Rows, then the matrix that takes each point to its nearest point in the smallest flat space through zero that holds them:
[[ 6.63  1.00  4.10 -3.88  2.26 -4.03  2.33  7.27]]
Matrix:
[ 0.28  0.04  0.17 -0.16  0.10 -0.17  0.10  0.31]
[ 0.04  0.01  0.03 -0.02  0.01 -0.03  0.01  0.05]
[ 0.17  0.03  0.11 -0.10  0.06 -0.11  0.06  0.19]
[-0.16 -0.02 -0.10  0.10 -0.06  0.10 -0.06 -0.18]
[ 0.10  0.01  0.06 -0.06  0.03 -0.06  0.03  0.11]
[-0.17 -0.03 -0.11  0.10 -0.06  0.10 -0.06 -0.19]
[ 0.10  0.01  0.06 -0.06  0.03 -0.06  0.03  0.11]
[ 0.31  0.05  0.19 -0.18  0.11 -0.19  0.11  0.34]

[[-1.07  4.59  2.79 -1.17 -2.19 -0.97 -8.29 -0.45]]
Matrix:
[ 0.01 -0.05 -0.03  0.01  0.02  0.01  0.08  0.00]
[-0.05  0.20  0.12 -0.05 -0.09 -0.04 -0.36 -0.02]
[-0.03  0.12  0.07 -0.03 -0.06 -0.03 -0.22 -0.01]
[ 0.01 -0.05 -0.03  0.01  0.02  0.01  0.09  0.00]
[ 0.02 -0.09 -0.06  0.02  0.05  0.02  0.17  0.01]
[ 0.01 -0.04 -0.03  0.01  0.02  0.01  0.08  0.00]
[ 0.08 -0.36 -0.22  0.09  0.17  0.08  0.65  0.04]
[ 0.00 -0.02 -0.01  0.00  0.01  0.00  0.04  0.00]

[[ 2.34 -1.38 -2.79 -5.78  1.18 -1.08  0.90  2.82]
 [ 1.11  1.11  1.52  8.66  0.94 -5.21  1.78 -1.58]]
Matrix:
[ 0.22 -0.06 -0.14 -0.06  0.13 -0.30  0.14  0.14]
[-0.06  0.03  0.06  0.13 -0.03  0.03 -0.02 -0.07]
[-0.14  0.06  0.14  0.23 -0.08  0.12 -0.07 -0.14]
[-0.06  0.13  0.23  0.77 -0.01 -0.22  0.05 -0.23]
[ 0.13 -0.03 -0.08 -0.01  0.07 -0.18  0.08  0.08]
[-0.30  0.03  0.12 -0.22 -0.18  0.53 -0.23 -0.11]
[ 0.14 -0.02 -0.07  0.05  0.08 -0.23  0.10  0.07]
[ 0.14 -0.07 -0.14 -0.23  0.08 -0.11  0.07  0.14]

[[-6.87  4.09 -6.56  2.24  4.58  2.21  5.33 -0.09]
 [-4.05  3.83 -1.94 -1.74 -2.38 -0.13  5.25 -4.27]]
Matrix:
[ 0.31 -0.21  0.26 -0.04 -0.11 -0.07 -0.28  0.09]
[-0.21  0.18 -0.13 -0.04 -0.04  0.02  0.24 -0.15]
[ 0.26 -0.13  0.27 -0.12 -0.24 -0.10 -0.17 -0.05]
[-0.04 -0.04 -0.12  0.15  0.25  0.08 -0.06  0.19]
[-0.11 -0.04 -0.24  0.25  0.43  0.14 -0.07  0.30]
[-0.07  0.02 -0.10  0.08  0.14  0.05  0.02  0.07]
[-0.28  0.24 -0.17 -0.06 -0.07  0.02  0.32 -0.22]
[ 0.09 -0.15 -0.05  0.19  0.30  0.07 -0.22  0.30]

[[-0.97 -5.89  0.34  0.54  4.27  6.91 -4.68 -2.64]]
Matrix:
[ 0.01  0.04  0.00  0.00 -0.03 -0.05  0.03  0.02]
[ 0.04  0.27 -0.02 -0.02 -0.19 -0.31  0.21  0.12]
[ 0.00 -0.02  0.00  0.00  0.01  0.02 -0.01 -0.01]
[ 0.00 -0.02  0.00  0.00  0.02  0.03 -0.02 -0.01]
[-0.03 -0.19  0.01  0.02  0.14  0.23 -0.15 -0.09]
[-0.05 -0.31  0.02  0.03  0.23  0.36 -0.25 -0.14]
[ 0.03  0.21 -0.01 -0.02 -0.15 -0.25  0.17  0.09]
[ 0.02  0.12 -0.01 -0.01 -0.09 -0.14  0.09  0.05]

[[ 4.89 -7.15 -1.58  0.33  2.03  2.44  1.42 -3.46]
 [-1.62 -6.55  5.99 -4.60  0.56  2.79 -3.00  0.26]]
Matrix:
[ 0.32 -0.22 -0.26  0.15  0.10  0.06  0.16 -0.20]
[-0.22  0.68 -0.15  0.16 -0.14 -0.25  0.04  0.19]
[-0.26 -0.15  0.40 -0.28 -0.03  0.08 -0.22  0.13]
[ 0.15  0.16 -0.28  0.20  0.01 -0.08  0.15 -0.07]
[ 0.10 -0.14 -0.03  0.01  0.04  0.05  0.03 -0.07]
[ 0.06 -0.25  0.08 -0.08  0.05  0.10 -0.03 -0.06]
[ 0.16  0.04 -0.22  0.15  0.03 -0.03  0.13 -0.09]
[-0.20  0.19  0.13 -0.07 -0.07 -0.06 -0.09  0.13]

[[-1.31  2.28  2.82 -8.65 -1.26  0.76  8.57  0.17]]
Matrix:
[ 0.01 -0.02 -0.02  0.07  0.01 -0.01 -0.07  0.00]
[-0.02  0.03  0.04 -0.12 -0.02  0.01  0.12  0.00]
[-0.02  0.04  0.05 -0.15 -0.02  0.01  0.15  0.00]
[ 0.07 -0.12 -0.15  0.45  0.07 -0.04 -0.45 -0.01]
[ 0.01 -0.02 -0.02  0.07  0.01 -0.01 -0.07  0.00]
[-0.01  0.01  0.01 -0.04 -0.01  0.00  0.04  0.00]
[-0.07  0.12  0.15 -0.45 -0.07  0.04  0.44  0.01]
[ 0.00  0.00  0.00 -0.01  0.00  0.00  0.01  0.00]

[[ 0.73  1.16 -0.57 -2.79  3.11 -3.12  0.33 -5.76]
 [ 2.80 -1.13  1.28  0.42 -0.40 -7.69 -3.19 -2.08]]
Matrix:
[ 0.09 -0.05  0.05  0.03 -0.04 -0.25 -0.12 -0.03]
[-0.05  0.07 -0.05 -0.10  0.11  0.10  0.09 -0.13]
[ 0.05 -0.05  0.04  0.07 -0.08 -0.11 -0.08  0.07]
[ 0.03 -0.10  0.07  0.18 -0.19 -0.03 -0.11  0.28]
[-0.04  0.11 -0.08 -0.19  0.21  0.03  0.12 -0.31]
[-0.25  0.10 -0.11 -0.03  0.03  0.70  0.28  0.21]
[-0.12  0.09 -0.08 -0.11  0.12  0.28  0.17 -0.08]
[-0.03 -0.13  0.07  0.28 -0.31  0.21 -0.08  0.54]

[[-0.70 -5.19 -2.00  3.91  5.11 -5.36  3.69 -7.08]
 [ 5.29  8.41  2.19 -1.89 -8.95 -2.27 -0.04  1.00]]
Matrix:
[ 0.18  0.22  0.04  0.00 -0.24 -0.18  0.06 -0.09]
[ 0.22  0.37  0.10 -0.10 -0.39 -0.05 -0.03  0.09]
[ 0.04  0.10  0.03 -0.04 -0.11  0.02 -0.03  0.06]
[ 0.00 -0.10 -0.04  0.09  0.10 -0.15  0.10 -0.18]
[-0.24 -0.39 -0.11  0.10  0.42  0.08  0.02 -0.07]
[-0.18 -0.05  0.02 -0.15  0.08  0.40 -0.21  0.37]
[ 0.06 -0.03 -0.03  0.10  0.02 -0.21  0.12 -0.21]
[-0.09  0.09  0.06 -0.18 -0.07  0.37 -0.21  0.38]

[[ 1.86  6.82  5.03  2.36 -5.31 -2.75  0.08  0.78]]
Matrix:
[ 0.03  0.11  0.08  0.04 -0.08 -0.04  0.00  0.01]
[ 0.11  0.40  0.29  0.14 -0.31 -0.16  0.00  0.05]
[ 0.08  0.29  0.22  0.10 -0.23 -0.12  0.00  0.03]
[ 0.04  0.14  0.10  0.05 -0.11 -0.06  0.00  0.02]
[-0.08 -0.31 -0.23 -0.11  0.24  0.12  0.00 -0.04]
[-0.04 -0.16 -0.12 -0.06  0.12  0.06  0.00 -0.02]
[ 0.00  0.00  0.00  0.00  0.00  0.00  0.00  0.00]
[ 0.01  0.05  0.03  0.02 -0.04 -0.02  0.00  0.01]

[[ 3.88  0.68  4.09  1.98  0.17  1.78 -0.15  8.54]]
Matrix:
[ 0.13  0.02  0.14  0.07  0.01  0.06 -0.01  0.30]
[ 0.02  0.00  0.02  0.01  0.00  0.01  0.00  0.05]
[ 0.14  0.02  0.15  0.07  0.01  0.06 -0.01  0.31]
[ 0.07  0.01  0.07  0.03  0.00  0.03  0.00  0.15]
[ 0.01  0.00  0.01  0.00  0.00  0.00  0.00  0.01]
[ 0.06  0.01  0.06  0.03  0.00  0.03  0.00  0.14]
[-0.01  0.00 -0.01  0.00  0.00  0.00  0.00 -0.01]
[ 0.30  0.05  0.31  0.15  0.01  0.14 -0.01  0.65]

[[-2.47  0.78  6.34 -2.56 -2.16 -2.79 -2.60  4.20]]
Matrix:
[ 0.07 -0.02 -0.17  0.07  0.06  0.08  0.07 -0.11]
[-0.02  0.01  0.05 -0.02 -0.02 -0.02 -0.02  0.04]
[-0.17  0.05  0.45 -0.18 -0.15 -0.20 -0.18  0.29]
[ 0.07 -0.02 -0.18  0.07  0.06  0.08  0.07 -0.12]
[ 0.06 -0.02 -0.15  0.06  0.05  0.07  0.06 -0.10]
[ 0.08 -0.02 -0.20  0.08  0.07  0.09  0.08 -0.13]
[ 0.07 -0.02 -0.18  0.07  0.06  0.08  0.07 -0.12]
[-0.11  0.04  0.29 -0.12 -0.10 -0.13 -0.12  0.20]

[[ 2.30 -0.47 -4.20  5.56  0.77 -0.17  1.82  6.51]]
Matrix:
[ 0.05 -0.01 -0.10  0.13  0.02  0.00  0.04  0.15]
[-0.01  0.00  0.02 -0.03  0.00  0.00 -0.01 -0.03]
[-0.10  0.02  0.18 -0.23 -0.03  0.01 -0.08 -0.27]
[ 0.13 -0.03 -0.23  0.31  0.04 -0.01  0.10  0.36]
[ 0.02  0.00 -0.03  0.04  0.01  0.00  0.01  0.05]
[ 0.00  0.00  0.01 -0.01  0.00  0.00  0.00 -0.01]
[ 0.04 -0.01 -0.08  0.10  0.01  0.00  0.03  0.12]
[ 0.15 -0.03 -0.27  0.36  0.05 -0.01  0.12  0.42]

[[ 0.94 -3.11  1.18  2.64  3.46  6.12 -3.59 -1.41]
 [ 2.54 -5.71  5.38 -0.33  7.81  1.00 -6.74 -1.37]]
Matrix:
[ 0.04 -0.08  0.09 -0.02  0.11 -0.02 -0.09 -0.01]
[-0.08  0.19 -0.16 -0.01 -0.25 -0.08  0.22  0.05]
[ 0.09 -0.16  0.21 -0.10  0.25 -0.15 -0.19 -0.02]
[-0.02 -0.01 -0.10  0.18 -0.03  0.37 -0.01 -0.05]
[ 0.11 -0.25  0.25 -0.03  0.35  0.01 -0.29 -0.06]
[-0.02 -0.08 -0.15  0.37  0.01  0.75 -0.09 -0.11]
[-0.09  0.22 -0.19 -0.01 -0.29 -0.09  0.26  0.06]
[-0.01  0.05 -0.02 -0.05 -0.06 -0.11  0.06  0.02]

[[-8.28  3.19 -0.62 -4.26  0.60  3.74  5.74  4.26]]
Matrix:
[ 0.42 -0.16  0.03  0.22 -0.03 -0.19 -0.29 -0.22]
[-0.16  0.06 -0.01 -0.08  0.01  0.07  0.11  0.08]
[ 0.03 -0.01  0.00  0.02  0.00 -0.01 -0.02 -0.02]
[ 0.22 -0.08  0.02  0.11 -0.02 -0.10 -0.15 -0.11]
[-0.03  0.01  0.00 -0.02  0.00  0.01  0.02  0.02]
[-0.19  0.07 -0.01 -0.10  0.01  0.09  0.13  0.10]
[-0.29  0.11 -0.02 -0.15  0.02  0.13  0.20  0.15]
[-0.22  0.08 -0.02 -0.11  0.02  0.10  0.15  0.11]
